Below is a small trained network, with its code and all its weights. Each question gives an input and a target symbol and asks what happens when units are switched off, that is, made to give their printed mean instead of their output.

import numpy as np


def w(rows, s, z=0):
    codes = np.array(rows[::2]) - 128.0
    scale = np.full(codes.shape[1], s)
    scale[-1] = z or s
    return codes * scale


def norm(h):
    return h / np.sqrt((h * h).mean(-1, keepdims=True) + 1e-5)


def f(y):
    return np.maximum(y, 0)


def softmax(a):
    e = np.exp(a - a.max(-1, keepdims=True))
    return e / e.sum(-1, keepdims=True)


def log_softmax(a):
    a = a - a.max(-1, keepdims=True)
    return a - np.log(np.exp(a).sum(-1, keepdims=True))


def net(x, mask):
    ids = ['βδλμπφψ'.index(c) for c in x.split()]
    T = len(ids)
    res = E[ids] + P[:T]
    r = norm(res)
    for j in range(3):
        rows = slice(3 * j, 3 * j + 3)
        q, k, v = (r @ M[0][rows].T for M in (Q, K, V))
        z = softmax(np.where(np.tri(T) > 0, q @ k.T / 3**0.5, -1e9)) @ v
        o = O[0][rows]
        res = res + np.where(mask[j], z, o[:, -1]) @ o[:, :-1]
    y = f(norm(res) @ A[0][:, :-1].T + A[0][:, -1])
    res = res + np.where(mask[3:11], y, B[0][:, -1]) @ B[0][:, :-1]
    return log_softmax(norm(res)[-1] @ U[:, :-1].T + U[:, -1])


Q, K, V, O, A, B = {}, {}, {}, {}, {}, {}
E = w([
[101,40,160,162],'β',
[46,126,126,131],'δ',
[125,83,145,68],'λ',
[201,29,173,144],'μ',
[146,248,45,209],'π',
[207,102,111,56],'φ',
[129,76,148,185],'ψ',
],0.013)
P = w([
[152,221,161,105],'0',
[153,2,52,59],'1',
[143,17,9,44],'2',
[186,12,136,168],'3',
[66,29,107,79],'4',
[147,18,106,135],'5',
[133,29,98,125],'6',
[128,29,94,123],'7',
[123,28,84,119],'8',
[123,32,85,114],'9',
[139,37,69,116],'10',
[126,59,57,105],'11',
[111,38,58,103],'12',
[101,59,31,99],'13',
],0.008)
Q[0] = w([
[46,136,105,211],'H0',
[201,131,76,58],'H0',
[167,108,95,36],'H0',
[106,73,60,84],'H1',
[133,193,242,157],'H1',
[146,104,87,172],'H1',
[139,73,6,146],'H2',
[195,150,156,115],'H2',
[113,141,164,193],'H2',
],0.012)
K[0] = w([
[116,64,93,50],'H0',
[185,220,86,194],'H0',
[142,215,35,206],'H0',
[157,173,221,119],'H1',
[49,79,17,188],'H1',
[224,136,151,173],'H1',
[145,255,239,100],'H2',
[126,90,165,96],'H2',
[132,127,10,122],'H2',
],0.0093)
V[0] = w([
[176,231,7,164],'H0',
[199,54,153,115],'H0',
[97,182,56,124],'H0',
[72,127,157,119],'H1',
[162,147,12,78],'H1',
[61,120,103,86],'H1',
[176,167,90,27],'H2',
[212,57,147,136],'H2',
[88,38,197,43],'H2',
],0.015)
O[0] = w([
[182,51,255,75,219],'H0',
[78,178,146,92,198],'H0',
[156,101,144,116,150],'H0',
[186,130,88,133,64],'H1',
[72,62,100,96,196],'H1',
[164,92,48,115,71],'H1',
[22,133,78,67,255],'H2',
[127,158,233,52,165],'H2',
[246,180,68,25,123],'H2',
],0.014,0.0065)
A[0] = w([
[84,164,117,217,143],'N0',
[190,6,198,91,124],'N1',
[29,148,135,223,132],'N2',
[169,142,167,48,237],'N3',
[124,50,97,167,38],'N4',
[167,133,2,39,158],'N5',
[10,199,165,160,254],'N6',
[113,147,80,54,125],'N7',
],0.0093,0.0078)
B[0] = w([
[114,100,111,149,167],'N0',
[199,146,144,100,200],'N1',
[93,213,33,118,181],'N2',
[251,23,230,168,214],'N3',
[99,172,106,123,131],'N4',
[156,86,194,179,185],'N5',
[39,121,50,161,248],'N6',
[136,75,107,141,167],'N7',
],0.011,0.012)
U = w([
[179,213,96,145,248],'β',
[168,67,47,227,72],'δ',
[158,149,34,64,74],'λ',
[99,250,182,98,71],'μ',
[58,50,169,245,32],'π',
[37,118,143,65,253],'φ',
[112,203,203,239,36],'ψ',
],0.013,0.002)

Each question gives the input, a string of symbols that net reads in full, and the target symbol t.
The units are the heads (3 rows each of Q, K, V and O) and the neurons (one row each of A and B). Each row of codes is followed by its name. A weight is (code - 128) times the scale printed after its matrix; where a second scale follows, it is the last column's (O, A, B and U).
mask holds one flag per unit, heads first, then neurons. A switched-off unit (its flag False) gives its mean, the last column of its rows in O or B, instead of its output. The means were averaged over made-up inputs and are rounded, as every weight is.
A unit's drop is (log p(t) with every unit on - log p(t) with that unit switched off) / (log p(t) with every unit on - log p(t) with every unit switched off).
The circuit of an input: a set's keep is (log p(t) with only the set's units on - log p(t) with every unit switched off) / (log p(t) with every unit on - log p(t) with every unit switched off). Starting from all 11 units, units are removed one at a time, each time the one whose removal leaves the highest keep (on an exact tie, the one counted first), for as long as the keep stays at least 0.8.
units of the circuit, in order: the units of the circuit, biggest drop first
unit that matters most: the unit with the biggest drop
which heads matter: for each layer, one digit per head in row order, 1 if its drop is at least 0.15 and else 0, layers parted by /
drop when u is switched off: that unit's drop, to one decimal
input λ β ψ δ λ ψ δ φ φ π λ ψ δ β, target λ: units of the circuit, in order => [H2]
input ψ λ β, target ψ: which heads matter => 011
input δ μ δ ψ φ β δ φ φ φ μ, target δ: which heads matter => 101
input β λ δ δ π λ λ φ λ λ π, target β: which heads matter => 000
input π μ δ, target π: which heads matter => 101
input δ β β β, target δ: which heads matter => 001
input φ β φ π φ μ μ φ φ ψ ψ, target φ: which heads matter => 001
input π δ λ, target π: which heads matter => 001
input φ ψ π μ φ π π, target φ: which heads matter => 001
input μ λ λ ψ δ φ, target μ: which heads matter => 101
input β μ ψ λ, target β: which heads matter => 001
input β φ φ λ μ φ φ φ φ, target β: which heads matter => 001
input ψ φ μ φ λ φ φ μ ψ φ φ, target ψ: units of the circuit, in order => [H2 H1]
input δ λ π δ μ π, target δ: units of the circuit, in order => [H2]
input μ φ φ, target μ: units of the circuit, in order => [H2 H1]
input λ ψ λ λ μ, target λ: which heads matter => 101
input β φ β μ φ β, target β: drop when H0 is switched off => 0.1
input π π π, target π: drop when H2 is switched off => 1.0
input ψ β δ δ λ φ φ φ λ, target ψ: drop when N4 is switched off => 0.0
input λ δ ψ λ δ π δ δ δ, target δ: unit that matters most => H1
